+3.64 +0.62 +0.35 +1.64 +1.53
+2.01 +1.65 +0.33 +1.34 -3.67
-5.46 +0.89 +0.16 -0.08 +0.36
-1.32 +2.83 -0.46 +2.64 +0.60
:
+3.64 +1.65 +0.16 +2.64

+5.13 -5.16
+5.12 +2.16
+5.55 +1.71
+5.38 -2.22
+3.64 +1.09
:
+5.13 +2.16

-0.13 +1.08 -5.82 +3.41
+0.47 +1.24 -0.61 +3.95
-1.58 +2.18 -0.69 -2.64
:
-0.13 +1.24 -0.69

+2.05 -6.02 +0.49
-0.16 +2.66 -0.92
+6.18 +0.26 -3.60
:
+2.05 +2.66 -3.60

-2.26 +5.56 +5.09
-2.80 +4.15 +2.04
:
-2.26 +4.15

-3.11 +5.66 -2.72 -1.07
-2.61 +0.80 +1.61 +3.39
-2.35 +1.14 +2.06 +3.00
:
-3.11 +0.80 +2.06
---
-0.10 +4.95 +4.68 +5.88 +6.23
-0.02 +0.04 +0.32 +0.10 +0.09
+0.16 -4.73 +5.35 +0.11 -0.13
+0.05 -0.15 -0.15 -0.18 +0.00
:
+0.04 +0.32
-4.73 +5.35

+3.02 -3.27 +0.23
+0.76 +0.54 -0.15
+5.19 +2.31 +0.10
:
+0.54 -0.15
+2.31 +0.10

-2.24 -5.72 -2.78
-2.31 -1.87 -1.73
+0.51 -2.70 -1.67
+0.56 +0.44 +0.53
:
-1.87 -1.73
-2.70 -1.67

-2.46 -5.24 +4.51 -3.92 -2.25
-0.10 +0.92 -5.04 +3.66 +4.15
+2.28 -3.41 +2.93 -1.42 +5.33
:
+0.92 -5.04
-3.41 +2.93

+0.37 -4.74 +5.67
-0.23 +3.96 +2.15
+0.14 +5.08 -2.39
-0.19 +1.48 +6.67
+0.06 +0.91 +3.15
:
+3.96 +2.15
+5.08 -2.39

+0.46 +3.24 -0.81 -0.11
+1.10 +0.20 +0.65 +0.12
-0.97 +0.02 -0.44 +0.44
+6.88 -4.27 -2.71 +0.92
+1.23 +1.12 +0.26 +0.18
:
+0.20 +0.65
+0.02 -0.44

+0.61 +5.05 -0.32
+0.34 +4.52 +0.43
-5.94 +5.32 +0.27
:
+4.52 +0.43
+5.32 +0.27
---
+5.44 -6.88 -6.39 +4.15 +3.29
-5.99 -1.19 +2.77 -6.86 -3.04
+0.09 +3.24 +1.71 +1.76 -5.62
+4.28 -3.20 -3.98 +3.83 +0.98
+3.92 +0.08 -2.60 +4.59 +1.01
:
+5.44 -1.19 +1.71 +3.83 +1.01

+5.18 -1.16
-6.33 -6.34
+5.06 -5.69
+5.46 +2.40
+5.56 -1.51
:
+5.18 -6.34

-5.71 +6.09 +3.28
-2.23 +1.99 +2.16
:
-5.71 +1.99

+1.63 +1.22 -1.01
+2.87 +3.26 -2.78
-1.22 +0.56 -5.15
+2.37 -0.37 +2.52
:
+1.63 +3.26 -5.15

+3.85 +1.38
-6.03 -0.79
+5.28 -0.11
:
+3.85 -0.79

+0.11 +1.29 -2.38 -0.92
-0.34 +1.19 +3.53 -5.33
-0.82 +0.12 +0.13 -2.11
+1.60 +3.36 +0.86 +2.38
:
+0.11 +1.19 +0.13 +2.38

-3.38 +0.13
-0.86 +2.20
-1.70 +6.47
:
-3.38 +2.20
